Below are the code and all the weights of a small trained network. Each question names an input and a target symbol and asks about switching units off, where a switched-off unit gives its printed mean instead of its output.

import numpy as np


def w(rows, s, z=0):
    codes = np.array(rows[::2]) - 128.0
    scale = np.full(codes.shape[1], s)
    scale[-1] = z or s
    return codes * scale


def norm(h):
    return h / np.sqrt((h * h).mean(-1, keepdims=True) + 1e-5)


def f(y):
    return np.maximum(y, 0)


def softmax(a):
    e = np.exp(a - a.max(-1, keepdims=True))
    return e / e.sum(-1, keepdims=True)


def log_softmax(a):
    a = a - a.max(-1, keepdims=True)
    return a - np.log(np.exp(a).sum(-1, keepdims=True))


def net(x, mask):
    ids = ['ΓΛΞΩδεησψ'.index(c) for c in x.split()]
    T = len(ids)
    res = E[ids] + P[:T]
    r = norm(res)
    for j in range(2):
        rows = slice(3 * j, 3 * j + 3)
        q, k, v = (r @ M[0][rows].T for M in (Q, K, V))
        z = softmax(np.where(np.tri(T) > 0, q @ k.T / 3**0.5, -1e9)) @ v
        o = O[0][rows]
        res = res + np.where(mask[j], z, o[:, -1]) @ o[:, :-1]
    y = f(norm(res) @ A[0][:, :-1].T + A[0][:, -1])
    res = res + np.where(mask[2:18], y, B[0][:, -1]) @ B[0][:, :-1]
    return log_softmax(norm(res)[-1] @ U[:, :-1].T + U[:, -1])


Q, K, V, O, A, B = {}, {}, {}, {}, {}, {}
E = w([
[141,111,139],'Γ',
[157,123,174],'Λ',
[173,102,137],'Ξ',
[165,123,159],'Ω',
[148,51,130],'δ',
[155,21,175],'ε',
[140,28,147],'η',
[134,117,183],'σ',
[57,251,173],'ψ',
],0.012)
P = w([
[127,186,44],'0',
[84,2,176],'1',
[112,59,153],'2',
[134,68,162],'3',
[125,58,178],'4',
[135,58,190],'5',
[153,61,195],'6',
[150,58,207],'7',
],0.0057)
Q[0] = w([
[183,38,225],'h1',
[92,232,88],'h1',
[82,124,160],'h1',
[114,155,38],'h2',
[69,121,116],'h2',
[165,138,3],'h2',
],0.012)
K[0] = w([
[22,198,29],'h1',
[162,38,255],'h1',
[64,158,230],'h1',
[53,195,161],'h2',
[126,178,204],'h2',
[82,232,85],'h2',
],0.0093)
V[0] = w([
[89,140,250],'h1',
[121,132,69],'h1',
[168,168,158],'h1',
[115,136,184],'h2',
[174,87,139],'h2',
[163,108,125],'h2',
],0.019)
O[0] = w([
[171,97,1,113],'h1',
[128,176,175,123],'h1',
[240,101,174,173],'h1',
[139,168,84,155],'h2',
[138,181,59,251],'h2',
[89,106,119,189],'h2',
],0.009,0.011)
A[0] = w([
[78,144,160,98],'n1',
[152,84,212,66],'n2',
[111,68,139,169],'n3',
[124,159,200,173],'n4',
[152,118,107,152],'n5',
[79,98,8,179],'n6',
[125,106,121,111],'n7',
[91,44,163,86],'n8',
[121,85,159,101],'n9',
[163,102,108,152],'n10',
[174,185,125,253],'n11',
[126,77,117,137],'n12',
[105,142,153,107],'n13',
[126,112,196,5],'n14',
[160,121,107,156],'n15',
[41,141,157,227],'n16',
],0.014,0.0042)
B[0] = w([
[120,25,142,156],'n1',
[152,174,117,185],'n2',
[133,192,135,158],'n3',
[117,163,1,201],'n4',
[102,101,147,171],'n5',
[117,246,40,255],'n6',
[155,163,167,139],'n7',
[149,183,89,148],'n8',
[134,163,95,145],'n9',
[85,130,195,185],'n10',
[95,64,138,194],'n11',
[78,171,135,163],'n12',
[169,104,135,149],'n13',
[92,225,59,161],'n14',
[69,89,191,176],'n15',
[179,6,92,185],'n16',
],0.0067,0.0097)
U = w([
[80,188,37,208],'Γ',
[213,55,55,100],'Λ',
[104,6,79,69],'Ξ',
[144,89,110,3],'Ω',
[245,228,142,24],'δ',
[132,151,177,118],'ε',
[98,134,184,184],'η',
[5,57,143,97],'σ',
[254,30,172,153],'ψ',
],0.0098,0.0027)

Each question gives the input, a string of symbols that net reads in full, and the target symbol t.
The units are the heads (3 rows each of Q, K, V and O) and the neurons (one row each of A and B). Each row of codes is followed by its name. A weight is (code - 128) times the scale printed after its matrix; where a second scale follows, it is the last column's (O, A, B and U).
mask holds one flag per unit, heads first, then neurons. A switched-off unit (its flag False) gives its mean, the last column of its rows in O or B, instead of its output. The means were averaged over made-up inputs and are rounded, as every weight is.
A unit's drop is (log p(t) with every unit on - log p(t) with that unit switched off) / (log p(t) with every unit on - log p(t) with every unit switched off).
The circuit of an input: a set's keep is (log p(t) with only the set's units on - log p(t) with every unit switched off) / (log p(t) with every unit on - log p(t) with every unit switched off). Starting from the 12 units with the biggest drops (on a tie, the unit counted first), units are removed one at a time, each time the one whose removal leaves the highest keep (on an exact tie, the one counted first), for as long as the keep stays at least 0.8.
circuit, biggest first: the units of the circuit, biggest drop first
top k neurons: the k neurons with the biggest drops, biggest first
heads that matter: for each layer, one digit per head in row order, 1 if its drop is at least 0.15 and else 0, layers parted by /
drop when u is switched off: that unit's drop, to one decimal
input Ω ε ε ε ε Ω, target δ: circuit, biggest first : h1, n4
input Ξ η ε Ξ σ, target η: heads that matter : 10
input σ Λ ε η σ, target Λ: circuit, biggest first : h1
input Ω Λ Λ Λ Γ ε σ, target δ: circuit, biggest first : h1, n4
input η Γ Λ Ξ, target Ξ: circuit, biggest first : h1, n16, n6
input Γ σ Λ Ξ Ω, target η: heads that matter : 10
input Λ Ξ Ξ, target ψ: heads that matter : 10
input Γ ε Ω Ω Ω ε, target η: heads that matter : 00
input ψ Ξ η ε ε Λ Λ, target Λ: heads that matter : 11
input Λ Γ δ Λ Λ, target ψ: heads that matter : 10
input δ Γ Λ Λ ε δ, target σ: circuit, biggest first : h1, n16
input δ Λ Ξ Γ Γ, target σ: heads that matter : 00
input Ω δ Ω, target δ: top 2 neurons : n6, n4
input Γ ε ε δ Ω ε Λ, target η: circuit, biggest first : h1
input Λ Ω Λ, target ψ: circuit, biggest first : h1, n6
input Λ ε Λ η η, target ψ: drop when h1 is switched off : 1.6
input η δ Λ, target Ξ: drop when h1 is switched off : 0.5
input Λ Ξ δ Λ Ω ε Γ, target ψ: drop when h1 is switched off : 0.7
